Below is a small trained network, with its code and all its weights. Each question gives an input and a class and asks what happens when units are switched off, that is, made to give their printed mean instead of their output.

import numpy as np


def w(rows, s, z=0):
    codes = np.array(rows[::2]) - 128.0
    scale = np.full(codes.shape[1], s)
    scale[-1] = z or s
    return codes * scale


def norm(h):
    return h / np.sqrt((h * h).mean(-1, keepdims=True) + 1e-5)


def f(y):
    return y / 2 * (1 + np.tanh(0.7978845608 * (y + 0.044715 * y**3)))


def log_softmax(a):
    a = a - a.max(-1, keepdims=True)
    return a - np.log(np.exp(a).sum(-1, keepdims=True))


def net(x, mask):
    res = np.array(x, float).reshape(1, 5) / 4 @ E
    u = 0
    for l in range(2):
        y = f(norm(res) @ A[l][:, :-1].T + A[l][:, -1])
        res = res + np.where(mask[u : u + 4], y, B[l][:, -1]) @ B[l][:, :-1]
        u += 4
    return log_softmax(norm(res)[-1] @ U[:, :-1].T + U[:, -1])


A, B = {}, {}
E = w([
[151,113,52,115,25,96],'x0',
[227,215,19,73,132,116],'x1',
[33,142,99,74,69,204],'x2',
[116,121,139,176,104,134],'x3',
[1,101,191,17,48,64],'x4',
],0.0064)
A[0] = w([
[71,101,253,69,98,137,216],'0.n0',
[20,66,205,79,149,88,6],'0.n1',
[16,77,196,100,121,55,212],'0.n2',
[222,149,218,206,168,52,185],'0.n3',
],0.0063,0.0016)
B[0] = w([
[220,171,118,81,87,162,242],'0.n0',
[155,44,90,53,81,217,218],'0.n1',
[227,201,147,52,114,254,254],'0.n2',
[107,160,142,129,166,142,237],'0.n3',
],0.0097,0.0044)
A[1] = w([
[156,125,153,78,84,185,249],'1.n0',
[184,81,33,121,100,40,234],'1.n1',
[162,138,3,233,27,164,177],'1.n2',
[180,57,210,188,126,153,213],'1.n3',
],0.0069,0.0022)
B[1] = w([
[167,205,139,103,70,139,254],'1.n0',
[214,188,135,86,108,250,181],'1.n1',
[16,88,201,64,96,91,236],'1.n2',
[190,179,97,62,125,156,181],'1.n3',
],0.012,0.0055)
U = w([
[96,77,101,180,122,68,17],'0',
[175,190,151,43,75,195,220],'1',
[4,96,171,135,59,114,131],'2',
[101,113,130,163,148,32,23],'3',
[128,58,130,152,127,92,14],'4',
[172,170,127,175,240,135,169],'5',
[86,130,124,198,100,118,2],'6',
],0.012,0.0048)

Each question gives the input, the list of numbers given to net, and the class t.
The units are the neurons (one row each of A and B). Each row of codes is followed by its name. A weight is (code - 128) times the scale printed after its matrix; where a second scale follows, it is the last column's (A, B and U).
mask holds one flag per neuron, layer by layer. A switched-off neuron (its flag False) gives its mean, the last column of its row in B, instead of its output. The means were averaged over made-up inputs and are rounded, as every weight is.
A unit's drop is (log p(t) with every unit on - log p(t) with that unit switched off) / (log p(t) with every unit on - log p(t) with every unit switched off).
The circuit of an input: a set's keep is (log p(t) with only the set's units on - log p(t) with every unit switched off) / (log p(t) with every unit on - log p(t) with every unit switched off). Starting from all 8 units, units are removed one at a time, each time the one whose removal leaves the highest keep (on an exact tie, the one counted first), for as long as the keep stays at least 0.8.
circuit, biggest first: the units of the circuit, biggest drop first
most important unit: the unit with the biggest drop
top k neurons: the k neurons with the biggest drops, biggest first
drop when u is switched off: that unit's drop, to one decimal
input [2,2,-5,-1,-3], class 5: top 2 neurons	(0.n3; 0.n1)
input [-1,-2,-3,-3,-2], class 5: most important unit	1.n2
input [0,-3,2,-1,-5], class 5: top 2 neurons	(0.n0; 0.n1)
input [2,1,-5,-1,-5], class 5: circuit, biggest first	(1.n0; 0.n0; 0.n2)
input [1,3,4,1,-2], class 2: circuit, biggest first	(1.n2; 0.n2; 0.n0)
input [6,-6,-7,-7,-6], class 5: circuit, biggest first	(0.n3; 1.n0; 0.n2)
input [8,0,8,5,-2], class 2: circuit, biggest first	(1.n2; 0.n2)
input [-6,4,-6,5,2], class 5: drop when 1.n1 is switched off	0.0
input [-3,-1,2,5,-8], class 5: drop when 0.n2 is switched off	0.1
input [2,-2,8,-6,-6], class 2: drop when 0.n2 is switched off	0.2
input [5,-2,7,3,-7], class 2: drop when 1.n1 is switched off	0.0
